[[-24  26  12  -9]
 [  2 -42  41  -9]
 [-14  37  14 -44]
 [-31  -4   2 -16]
 [-15 -79  -4 -10]]
=>
[[-42  41]
 [ 37  14]]

[[ 16  18 -46   9]
 [-19 -34  76 -13]
 [-10  53 -72   3]]
=>
[[-34  76]
 [ 53 -72]]

[[-24 -20 -19 -74  -9]
 [-20 -13 -16 -71  -5]
 [ 26  28  39 -10  33]]
=>
[[-13 -16]
 [ 28  39]]

[[-14  72  76 -53]
 [ -2  58  59 -32]
 [ -4  69  70 -37]
 [ -6 -51 -51  15]
 [ -6 -47 -43  25]]
=>
[[58 59]
 [69 70]]

[[ -1  -1   1]
 [ -1  -1  -4]
 [-87 -81 -80]]
=>
[[ -1  -4]
 [-81 -80]]

[[-16  62  71]
 [-33  85  29]
 [ 65  71  -2]
 [-19 -82  47]]
=>
[[85 29]
 [71 -2]]

[[  1   1 -40  45]
 [  6  13  -9  26]
 [ -5 -11  21   6]
 [  7  -6  -6 -32]
 [ -1  -6 -86  44]]
=>
[[ 13  -9]
 [-11  21]]

[[ -4  52 -57 -10  30]
 [ 11 -74  54   9 -28]
 [ 34 -88 -12 -19  22]
 [-27  63 -12  10  -6]
 [ -2  45 -52  -7  15]]
=>
[[-74  54]
 [-88 -12]]
---
[[  8 -67 -15  54]
 [-12   1  25  68]
 [-10  66  18 -43]
 [ -8 -24  19  83]
 [ -6  67   9 -67]
 [ -3 -46   8  86]
 [-10  66  18 -43]
 [-12   6  27  63]
 [ 11   8 -24 -73]]
=>
[[-15  54   8 -67]
 [ 25  68 -12   1]
 [ 18 -43 -10  66]
 [ 19  83  -8 -24]
 [  9 -67  -6  67]
 [  8  86  -3 -46]
 [ 18 -43 -10  66]
 [ 27  63 -12   6]
 [-24 -73  11   8]]

[[ 60  38  58 -54 -64 -46  66  87]
 [ 66  64  46   8 -48 -38  51  58]
 [ 76  61  71 -37 -43 -48  37  43]
 [ 79  46  55 -52 -20 -23  45  68]]
=>
[[ 66  87  60  38  58 -54 -64 -46]
 [ 51  58  66  64  46   8 -48 -38]
 [ 37  43  76  61  71 -37 -43 -48]
 [ 45  68  79  46  55 -52 -20 -23]]

[[-11  -3  30  -8  -9  75  60  -8  26 -13  19  -1   4   5  54]
 [ -1   5 -13   6   2 -36 -27   4 -11 -10   0   3   1   2 -20]]
=>
[[  5  54 -11  -3  30  -8  -9  75  60  -8  26 -13  19  -1   4]
 [  2 -20  -1   5 -13   6   2 -36 -27   4 -11 -10   0   3   1]]

[[-29 -63  -6   2 -41 -30 -27 -29 -45]
 [-65 -42  75  65 -82 -61 -78 -20 -55]
 [-57 -35  57  57 -49 -49 -54 -48 -55]]
=>
[[-29 -45 -29 -63  -6   2 -41 -30 -27]
 [-20 -55 -65 -42  75  65 -82 -61 -78]
 [-48 -55 -57 -35  57  57 -49 -49 -54]]

[[ 52   0 -33]
 [ 59  30 -44]
 [ 14 -67  21]
 [-80  14  49]
 [-69  20  55]]
=>
[[  0 -33  52]
 [ 30 -44  59]
 [-67  21  14]
 [ 14  49 -80]
 [ 20  55 -69]]

[[  7   4  10 -60   1]
 [-19 -19 -12  19 -90]
 [-17 -29 -14  71 -37]]
=>
[[-60   1   7   4  10]
 [ 19 -90 -19 -19 -12]
 [ 71 -37 -17 -29 -14]]

[[-59   2 -15   8  29 -24 -67 -21   4   9  -6]
 [-56  -1  -9  12  26 -19 -62 -13  -5   6  -6]
 [-65   1  -6  -1  28 -28 -61 -15   3   6 -12]
 [-54   8 -14  22   9 -21 -67  -6   2   4  -8]
 [-54   4  -7   7  21 -23 -62  -3  -3   6   3]
 [-56   7  -6  22   5 -21 -60   2  -3  -2 -15]
 [-53   7 -10  13  12 -21 -67  -4   4   8   0]
 [-65  -2  -8   8  31 -25 -59 -21  -2   2 -20]]
=>
[[  9  -6 -59   2 -15   8  29 -24 -67 -21   4]
 [  6  -6 -56  -1  -9  12  26 -19 -62 -13  -5]
 [  6 -12 -65   1  -6  -1  28 -28 -61 -15   3]
 [  4  -8 -54   8 -14  22   9 -21 -67  -6   2]
 [  6   3 -54   4  -7   7  21 -23 -62  -3  -3]
 [ -2 -15 -56   7  -6  22   5 -21 -60   2  -3]
 [  8   0 -53   7 -10  13  12 -21 -67  -4   4]
 [  2 -20 -65  -2  -8   8  31 -25 -59 -21  -2]]
---
[[ 35   5 -40  27 -39 -19   2 -26 -23]
 [-35 -42  34 -41  39  23  33  36 -13]
 [-41 -22  45 -38  47  23  13  35  13]
 [  1 -46 -21  -3  -2   0  70  33 -87]
 [-38 -29  34 -29  44  21  18  39  -2]
 [-24  23  38 -22  20  13 -43  -5  67]
 [-40  -8  45 -32  44  20   7  33  20]]
=>
[[ 35 -35 -41   1 -38 -24 -40]
 [  5 -42 -22 -46 -29  23  -8]
 [-40  34  45 -21  34  38  45]
 [ 27 -41 -38  -3 -29 -22 -32]
 [-39  39  47  -2  44  20  44]
 [-19  23  23   0  21  13  20]
 [  2  33  13  70  18 -43   7]
 [-26  36  35  33  39  -5  33]
 [-23 -13  13 -87  -2  67  20]]

[[-62 -53  -3]
 [ 44 -40  86]
 [-48 -26 -13]
 [-61 -58   8]
 [ 69  31  52]
 [ 36  48  -4]
 [-31  10 -44]]
=>
[[-62  44 -48 -61  69  36 -31]
 [-53 -40 -26 -58  31  48  10]
 [ -3  86 -13   8  52  -4 -44]]

[[-28 -51 -54 -15 -33  18  32  -7 -15]
 [-15 -39  30  47 -40 -25  -8  -5  41]
 [ 55  19 -22 -57 -35  13 -33 -39 -33]
 [ 34 -38  10  34  20   3  13  47 -46]
 [ 54 -19  -9   3  19   3  27 -68   0]
 [  3   5  14  -8 -22 -27  -1   7 -23]
 [  0  19   2  64   6  25   3  -1 -56]
 [  5  -6  20  -9 -35  28  48   0 -20]
 [-29   1 -34  47 -17  15   8   5 -14]]
=>
[[-28 -15  55  34  54   3   0   5 -29]
 [-51 -39  19 -38 -19   5  19  -6   1]
 [-54  30 -22  10  -9  14   2  20 -34]
 [-15  47 -57  34   3  -8  64  -9  47]
 [-33 -40 -35  20  19 -22   6 -35 -17]
 [ 18 -25  13   3   3 -27  25  28  15]
 [ 32  -8 -33  13  27  -1   3  48   8]
 [ -7  -5 -39  47 -68   7  -1   0   5]
 [-15  41 -33 -46   0 -23 -56 -20 -14]]

[[ 13 -12  -7  14 -21 -37   8   3 -14 -37 -18 -22  -8]
 [ -5   2  29  17   3 -47  -6   5  32 -22 -39   2  27]
 [ 13 -12  -2  17 -20 -43   9   4  -9 -39 -23 -21  -4]
 [-27  17  48   4  38   3 -14   1  65  43 -28  33  46]]
=>
[[ 13  -5  13 -27]
 [-12   2 -12  17]
 [ -7  29  -2  48]
 [ 14  17  17   4]
 [-21   3 -20  38]
 [-37 -47 -43   3]
 [  8  -6   9 -14]
 [  3   5   4   1]
 [-14  32  -9  65]
 [-37 -22 -39  43]
 [-18 -39 -23 -28]
 [-22   2 -21  33]
 [ -8  27  -4  46]]

[[ 58 -66]
 [ -2  16]
 [ 36  59]
 [-37 -12]
 [ 53 -29]
 [ 46 -44]
 [ 49  38]
 [-10  48]
 [ -9 -75]]
=>
[[ 58  -2  36 -37  53  46  49 -10  -9]
 [-66  16  59 -12 -29 -44  38  48 -75]]

[[-72 -81]
 [ 49 -73]
 [ -2  82]
 [ 71  65]
 [-69 -43]
 [-12  83]]
=>
[[-72  49  -2  71 -69 -12]
 [-81 -73  82  65 -43  83]]

[[-39  -3  58  26 -23  -7 -39   2  19]
 [-39 -32  78  23 -61 -20 -45   2  28]
 [ 36   2 -65 -25  24   5  38  -6 -22]
 [-12 -42  -4 -15 -50 -20 -24  -3   3]
 [  8  40  14  19  45  18  20   2  -1]
 [-41 -19  83  24 -48 -15 -47   5  27]]
=>
[[-39 -39  36 -12   8 -41]
 [ -3 -32   2 -42  40 -19]
 [ 58  78 -65  -4  14  83]
 [ 26  23 -25 -15  19  24]
 [-23 -61  24 -50  45 -48]
 [ -7 -20   5 -20  18 -15]
 [-39 -45  38 -24  20 -47]
 [  2   2  -6  -3   2   5]
 [ 19  28 -22   3  -1  27]]
